Below are the code and all the weights of a small trained network. Each question names an input and a target symbol and asks about switching units off, where a switched-off unit gives its printed mean instead of its output.

import numpy as np


def w(rows, s, z=0):
    codes = np.array(rows[::2]) - 128.0
    scale = np.full(codes.shape[1], s)
    scale[-1] = z or s
    return codes * scale


def softmax(a):
    e = np.exp(a - a.max(-1, keepdims=True))
    return e / e.sum(-1, keepdims=True)


def log_softmax(a):
    a = a - a.max(-1, keepdims=True)
    return a - np.log(np.exp(a).sum(-1, keepdims=True))


def net(x, mask):
    ids = ['ΘΞαβγεηλπφω'.index(c) for c in x.split()]
    T = len(ids)
    res = E[ids] + P[:T]
    u = 0
    for l in range(3):
        r = res
        for j in range(2):
            rows = slice(2 * j, 2 * j + 2)
            q, k, v = (r @ M[l][rows].T for M in (Q, K, V))
            z = softmax(np.where(np.tri(T) > 0, q @ k.T / 2**0.5, -1e9)) @ v
            o = O[l][rows]
            res = res + np.where(mask[u + j], z, o[:, -1]) @ o[:, :-1]
        u += 2
    return log_softmax(res[-1] @ U[:, :-1].T + U[:, -1])


Q, K, V, O = {}, {}, {}, {}
E = w([
[94,125,122,62,235,216,108,158,157,70,230],'Θ',
[165,110,209,141,152,143,97,207,50,112,44],'Ξ',
[153,158,188,107,135,77,108,204,117,88,120],'α',
[150,62,109,81,65,112,150,201,109,129,146],'β',
[69,160,168,72,181,184,203,141,112,175,210],'γ',
[137,77,135,133,110,74,140,196,156,151,169],'ε',
[125,185,183,101,77,67,113,201,97,66,144],'η',
[124,61,78,82,48,93,119,148,209,210,190],'λ',
[8,66,191,89,167,159,133,104,115,102,160],'π',
[227,67,207,125,125,174,102,127,144,241,124],'φ',
[102,194,17,166,180,84,166,137,93,107,162],'ω',
],0.015)
P = w([
[186,68,155,60,212,83,59,182,80,118,180],'0',
[146,131,152,60,186,102,92,172,87,147,140],'1',
[123,143,143,70,159,119,122,169,99,154,117],'2',
[112,143,137,101,147,131,143,167,113,145,128],'3',
[102,135,130,127,130,137,165,163,126,139,128],'4',
[98,130,125,149,121,139,201,149,139,132,129],'5',
[95,130,114,171,128,141,223,144,153,127,121],'6',
[93,128,103,204,134,135,254,136,176,124,124],'7',
],0.012)
Q[0] = w([
[212,121,148,253,67,86,112,122,10,167,17],'0.h1',
[57,148,89,139,176,137,121,109,54,44,119],'0.h1',
[53,170,143,50,255,140,213,175,126,116,214],'0.h2',
[126,95,148,107,135,106,156,245,111,94,114],'0.h2',
],0.0088)
K[0] = w([
[210,128,176,154,160,197,92,175,71,137,65],'0.h1',
[55,185,69,148,152,125,131,106,88,21,93],'0.h1',
[69,179,106,171,91,121,214,122,163,2,129],'0.h2',
[144,143,139,169,86,64,146,217,143,105,84],'0.h2',
],0.0096)
V[0] = w([
[177,153,68,239,138,168,155,104,184,170,91],'0.h1',
[71,81,71,171,78,133,156,92,165,208,118],'0.h1',
[91,114,75,99,236,246,170,149,185,193,215],'0.h2',
[141,160,74,165,161,2,158,137,58,108,154],'0.h2',
],0.0056)
O[0] = w([
[176,111,156,139,80,104,91,110,140,73,128,23],'0.h1',
[124,137,168,117,115,97,130,105,4,95,160,68],'0.h1',
[94,149,122,164,147,139,86,162,119,148,126,255],'0.h2',
[157,116,163,128,110,72,137,181,100,68,65,155],'0.h2',
],0.011,0.0065)
Q[1] = w([
[201,90,145,126,65,80,122,162,117,117,1],'1.h1',
[55,134,108,155,198,161,106,126,133,77,98],'1.h1',
[160,162,245,25,97,44,26,136,19,96,79],'1.h2',
[139,162,92,90,152,112,18,95,112,120,182],'1.h2',
],0.0064)
K[1] = w([
[181,158,86,95,170,143,109,164,104,121,114],'1.h1',
[76,142,105,216,162,84,187,106,138,103,134],'1.h1',
[119,113,115,1,144,90,28,185,110,100,100],'1.h2',
[113,154,167,106,159,151,114,137,92,113,140],'1.h2',
],0.0092)
V[1] = w([
[97,121,99,147,122,136,123,108,128,73,103],'1.h1',
[91,108,173,137,143,163,102,88,130,95,107],'1.h1',
[109,140,94,151,117,134,109,107,138,97,119],'1.h2',
[108,111,12,134,135,101,115,134,149,118,138],'1.h2',
],0.011)
O[1] = w([
[157,184,147,130,132,68,200,135,121,170,251,2],'1.h1',
[197,164,142,114,241,7,185,124,114,183,163,58],'1.h1',
[159,189,144,134,80,177,113,84,172,171,229,17],'1.h2',
[222,95,124,154,100,85,87,182,127,63,254,187],'1.h2',
],0.0071,0.0078)
Q[2] = w([
[124,49,208,97,202,119,112,143,111,146,81],'2.h1',
[41,84,111,137,194,178,77,169,143,88,142],'2.h1',
[253,88,121,182,50,52,122,178,177,82,103],'2.h2',
[218,149,137,56,67,116,115,13,92,126,91],'2.h2',
],0.0059)
K[2] = w([
[111,101,255,92,138,151,109,165,183,139,126],'2.h1',
[107,112,198,173,82,141,193,127,161,153,141],'2.h1',
[84,151,106,60,187,84,106,218,99,87,102],'2.h2',
[133,119,128,57,169,136,4,173,120,131,122],'2.h2',
],0.0072)
V[2] = w([
[181,78,249,70,145,123,122,92,202,143,100],'2.h1',
[108,134,238,46,179,213,89,164,111,141,174],'2.h1',
[55,134,176,169,125,87,203,221,45,143,56],'2.h2',
[101,92,1,30,108,137,224,122,89,85,179],'2.h2',
],0.0055)
O[2] = w([
[141,91,149,118,168,127,159,170,98,105,247,141],'2.h1',
[139,101,203,108,154,52,91,141,128,121,115,254],'2.h1',
[180,81,72,121,113,125,109,126,118,190,94,246],'2.h2',
[166,177,119,24,171,130,60,62,146,109,124,129],'2.h2',
],0.011,0.0088)
U = w([
[253,54,210,109,66,26,75,180,84,71,134,206],'Θ',
[75,127,86,132,84,152,119,110,185,206,54,202],'Ξ',
[99,125,66,156,89,231,139,99,201,177,114,128],'α',
[13,147,127,134,142,125,210,183,78,82,156,2],'β',
[109,167,199,162,140,63,96,130,209,97,152,128],'γ',
[131,111,144,46,182,180,191,57,169,68,125,127],'ε',
[194,161,133,77,226,36,138,89,78,199,169,47],'η',
[173,148,110,102,154,172,101,85,163,151,166,99],'λ',
[153,127,132,111,143,147,160,132,147,100,188,118],'π',
[87,175,176,98,165,196,100,77,10,70,119,149],'φ',
[170,122,105,146,126,114,130,152,125,159,214,29],'ω',
],0.0072,0.0034)

Each question gives the input, a string of symbols that net reads in full, and the target symbol t.
The units are the heads (2 rows each of Q, K, V and O). Each row of codes is followed by its name. A weight is (code - 128) times the scale printed after its matrix; where a second scale follows, it is the last column's (O and U).
mask holds one flag per head, layer by layer. A switched-off head (its flag False) gives its mean, the last column of its rows in O, instead of its output. The means were averaged over made-up inputs and are rounded, as every weight is.
A unit's drop is (log p(t) with every unit on - log p(t) with that unit switched off) / (log p(t) with every unit on - log p(t) with every unit switched off).
The circuit of an input: a set's keep is (log p(t) with only the set's units on - log p(t) with every unit switched off) / (log p(t) with every unit on - log p(t) with every unit switched off). Starting from all 6 units, units are removed one at a time, each time the one whose removal leaves the highest keep (on an exact tie, the one counted first), for as long as the keep stays at least 0.8.
units of the circuit, in order: the units of the circuit, biggest drop first
unit that matters most: the unit with the biggest drop
which heads matter: for each layer, one digit per head in row order, 1 if its drop is at least 0.15 and else 0, layers parted by /
drop when u is switched off: that unit's drop, to one decimal
input Θ β η η, target Ξ: unit that matters most	0.h1
input Θ Ξ Θ Θ, target ω: units of the circuit, in order	[0.h2; 1.h2; 2.h2; 1.h1]
input φ π γ φ, target Ξ: which heads matter	00 / 01 / 00
input ω ω π, target Θ: which heads matter	01 / 00 / 00
input λ Θ Ξ β ε Θ, target α: which heads matter	01 / 00 / 10
input η λ γ, target φ: which heads matter	10 / 10 / 01
input ω Θ Θ Θ Θ φ ω γ, target Θ: units of the circuit, in order	[0.h1; 0.h2]
input α Θ Θ α β γ, target Ξ: units of the circuit, in order	[2.h1; 1.h2]
input α Θ Θ φ γ, target β: which heads matter	10 / 00 / 01
input β φ ε π Θ φ Θ, target β: which heads matter	00 / 00 / 01
input Θ φ Ξ Θ η Θ, target ε: which heads matter	01 / 00 / 01
input Ξ Θ Θ β β Θ Ξ, target Ξ: which heads matter	10 / 00 / 00
input π φ φ α λ Θ, target φ: units of the circuit, in order	[0.h1; 0.h2]
input φ α γ, target β: unit that matters most	0.h2
input φ λ η Ξ γ Ξ Θ, target Ξ: which heads matter	10 / 01 / 01
input Θ ω Θ β α γ, target Ξ: which heads matter	00 / 01 / 11
input Ξ Θ Θ, target ω: units of the circuit, in order	[0.h2; 1.h2; 0.h1; 2.h1]
input φ η Θ Θ, target ε: units of the circuit, in order	[1.h1; 0.h2; 0.h1; 2.h2]
input ε Θ Θ Θ Θ, target γ: which heads matter	01 / 01 / 11
input γ Θ ω ε π ε Θ φ, target Θ: unit that matters most	0.h1
input φ Θ ω γ Θ β π, target η: drop when 1.h2 is switched off	0.0
input ω π α φ π η Θ, target η: drop when 1.h1 is switched off	1.4
input φ π Ξ π γ γ λ, target Θ: drop when 1.h2 is switched off	-0.1
